[[ 25 -34   4  12 -25 -10  -6]
 [ 51 -72 -35  13 -62 -55 -48]
 [  7 -14  41  17   0  24  31]]
->
[[  7  51  25]
 [-14 -72 -34]
 [ 41 -35   4]
 [ 17  13  12]
 [  0 -62 -25]
 [ 24 -55 -10]
 [ 31 -48  -6]]

[[  7  25  58  34  -2 -12  40  57   6  43   8 -22]
 [  6  26  60  49 -51 -45  37  15  22  25  27 -18]
 [ -9  18  42  65 -32 -10   7   9  -1  22 -69   1]
 [ 30  -8  14  35  -8  19  50 -10 -28  21   0  -8]
 [-21  35  36  34 -51  -9  25  -5   5  38  -4 -33]]
->
[[-21  30  -9   6   7]
 [ 35  -8  18  26  25]
 [ 36  14  42  60  58]
 [ 34  35  65  49  34]
 [-51  -8 -32 -51  -2]
 [ -9  19 -10 -45 -12]
 [ 25  50   7  37  40]
 [ -5 -10   9  15  57]
 [  5 -28  -1  22   6]
 [ 38  21  22  25  43]
 [ -4   0 -69  27   8]
 [-33  -8   1 -18 -22]]

[[ 51 -63 -27  54 -39]
 [ 27  40 -35  54 -56]
 [ 14  12 -65 -61 -69]
 [-32 -14  34 -40  33]]
->
[[-32  14  27  51]
 [-14  12  40 -63]
 [ 34 -65 -35 -27]
 [-40 -61  54  54]
 [ 33 -69 -56 -39]]

[[-21 -18  -3 -20 -23 -14  36  35 -26 -17]
 [-10  49 -10 -36 -15  26  39  12   0 -24]
 [ 24 -14  -2  48  19   3  67   0  12 -52]]
->
[[ 24 -10 -21]
 [-14  49 -18]
 [ -2 -10  -3]
 [ 48 -36 -20]
 [ 19 -15 -23]
 [  3  26 -14]
 [ 67  39  36]
 [  0  12  35]
 [ 12   0 -26]
 [-52 -24 -17]]

[[-21   6 -10  16  19  -9  18  -3   0]
 [ 22   4  25   1  -4  40   0  27  71]
 [ 25  11  21   0  16 -21  -3 -17 -41]
 [  5   6   6   9   5  -9  -7  -6 -13]
 [  7 -11  -9   7 -15   3   5   8   6]
 [ 13 -17  19  -9 -21   0  -5   2 -13]
 [ 15 -25  12  11 -13   6   3   9  14]
 [  7  25  12  23  24  36  17  19  54]
 [ 11   1  -7  -6   3  36   4  37  75]
 [-18  15 -13  13   9   7  14   9  16]]
->
[[-18  11   7  15  13   7   5  25  22 -21]
 [ 15   1  25 -25 -17 -11   6  11   4   6]
 [-13  -7  12  12  19  -9   6  21  25 -10]
 [ 13  -6  23  11  -9   7   9   0   1  16]
 [  9   3  24 -13 -21 -15   5  16  -4  19]
 [  7  36  36   6   0   3  -9 -21  40  -9]
 [ 14   4  17   3  -5   5  -7  -3   0  18]
 [  9  37  19   9   2   8  -6 -17  27  -3]
 [ 16  75  54  14 -13   6 -13 -41  71   0]]

[[ 69  50 -59  13  32 -44 -61 -36 -26  50 -63  15 -49  41]
 [ 11  71 -31 -63  23  15  10  67  32 -21 -44  27 -27  -3]
 [-34 -34 -10  25 -44  33  49 -21  27  -5  -2 -16  11 -28]
 [-62  -2 -57 -70 -43  49  -4 -62   2  63  51 -69   2 -44]
 [ 13 -45  44  58   2  43  67 -31  36 -45  71   5  64  62]
 [ 54 -63  -9 -60  27  69  65  58 -70  24  51  60  72  32]]
->
[[ 54  13 -62 -34  11  69]
 [-63 -45  -2 -34  71  50]
 [ -9  44 -57 -10 -31 -59]
 [-60  58 -70  25 -63  13]
 [ 27   2 -43 -44  23  32]
 [ 69  43  49  33  15 -44]
 [ 65  67  -4  49  10 -61]
 [ 58 -31 -62 -21  67 -36]
 [-70  36   2  27  32 -26]
 [ 24 -45  63  -5 -21  50]
 [ 51  71  51  -2 -44 -63]
 [ 60   5 -69 -16  27  15]
 [ 72  64   2  11 -27 -49]
 [ 32  62 -44 -28  -3  41]]
---
[[ 35  56  31  45 -22 -33 -17 -32 -40]
 [ 16  39  15  55 -34   0  -3 -36 -32]
 [-27 -22 -38  43  35 -17  24 -23   5]
 [ -7 -14  -8 -18   6   0  -4  19   9]
 [-26  14 -22  33 -26  37   9 -36 -20]
 [-39 -34 -37 -30  22  18   6  15  19]
 [-14 -23 -24 -14  28 -26 -10  31  14]
 [ -8 -19 -19  -5  37 -37  -8  15  12]
 [-11  20  18   4 -55  56 -18 -11 -13]
 [ 18  31   9  55  -8 -18   9 -44 -25]]
->
[[ 56  31  45 -22 -33 -17 -32 -40  35]
 [ 39  15  55 -34   0  -3 -36 -32  16]
 [-22 -38  43  35 -17  24 -23   5 -27]
 [-14  -8 -18   6   0  -4  19   9  -7]
 [ 14 -22  33 -26  37   9 -36 -20 -26]
 [-34 -37 -30  22  18   6  15  19 -39]
 [-23 -24 -14  28 -26 -10  31  14 -14]
 [-19 -19  -5  37 -37  -8  15  12  -8]
 [ 20  18   4 -55  56 -18 -11 -13 -11]
 [ 31   9  55  -8 -18   9 -44 -25  18]]

[[ 34  25  -3  -1   5   4 -19  27]
 [-40 -51  -9 -23 -30  11   9  -8]
 [ 16  51  14   7  11  17 -23  18]
 [ 36 -31 -12 -55 -28 -16   8 -19]
 [-31 -29 -34   6 -25  34 -31 -11]
 [ 10 -23   4  15 -53  26  25 -12]
 [  7 -23 -32 -77 -34  21  -9 -25]
 [ 31 -34 -49 -26 -42  18   3 -25]]
->
[[ 25  -3  -1   5   4 -19  27  34]
 [-51  -9 -23 -30  11   9  -8 -40]
 [ 51  14   7  11  17 -23  18  16]
 [-31 -12 -55 -28 -16   8 -19  36]
 [-29 -34   6 -25  34 -31 -11 -31]
 [-23   4  15 -53  26  25 -12  10]
 [-23 -32 -77 -34  21  -9 -25   7]
 [-34 -49 -26 -42  18   3 -25  31]]

[[ 69 -59]
 [-19  67]
 [ 66  20]
 [ 27 -55]
 [ 41 -47]
 [ 35 -56]
 [-15  34]
 [ 70  53]
 [ 52  64]
 [-46  -5]
 [ 26 -64]
 [  5 -24]]
->
[[-59  69]
 [ 67 -19]
 [ 20  66]
 [-55  27]
 [-47  41]
 [-56  35]
 [ 34 -15]
 [ 53  70]
 [ 64  52]
 [ -5 -46]
 [-64  26]
 [-24   5]]

[[-17 -60 -23  -9]
 [-24  55 -17  -7]
 [-33  49 -26  -7]
 [  8 -48   0  -4]
 [-28  63 -22  -6]
 [-38  29 -31  -7]
 [-35  26 -31 -10]
 [-25 -61 -28  -8]
 [ -3 -73 -10  -7]]
->
[[-60 -23  -9 -17]
 [ 55 -17  -7 -24]
 [ 49 -26  -7 -33]
 [-48   0  -4   8]
 [ 63 -22  -6 -28]
 [ 29 -31  -7 -38]
 [ 26 -31 -10 -35]
 [-61 -28  -8 -25]
 [-73 -10  -7  -3]]

[[ 15  12  36  51  23  52 -34  26  -1]
 [ 15 -18   2  12 -64  40 -14   6   2]]
->
[[ 12  36  51  23  52 -34  26  -1  15]
 [-18   2  12 -64  40 -14   6   2  15]]

[[-43  10 -47]
 [ 19  77  14]
 [  0  -1  47]
 [  2 -46   7]
 [ 44 -22   2]
 [-10 -46 -47]
 [ -8   5 -13]
 [-57  -7   6]
 [-57  77 -36]
 [-13  36  23]]
->
[[ 10 -47 -43]
 [ 77  14  19]
 [ -1  47   0]
 [-46   7   2]
 [-22   2  44]
 [-46 -47 -10]
 [  5 -13  -8]
 [ -7   6 -57]
 [ 77 -36 -57]
 [ 36  23 -13]]

[[ 14  -3 -12 -22   7  18 -78  -8  12  10 -63 -27  27]
 [-23  23  11   1 -17 -14  41 -26  23 -26  -5  18 -13]
 [-30 -17 -13 -26  28  16 -14  26 -23   0 -21 -10  35]]
->
[[ -3 -12 -22   7  18 -78  -8  12  10 -63 -27  27  14]
 [ 23  11   1 -17 -14  41 -26  23 -26  -5  18 -13 -23]
 [-17 -13 -26  28  16 -14  26 -23   0 -21 -10  35 -30]]
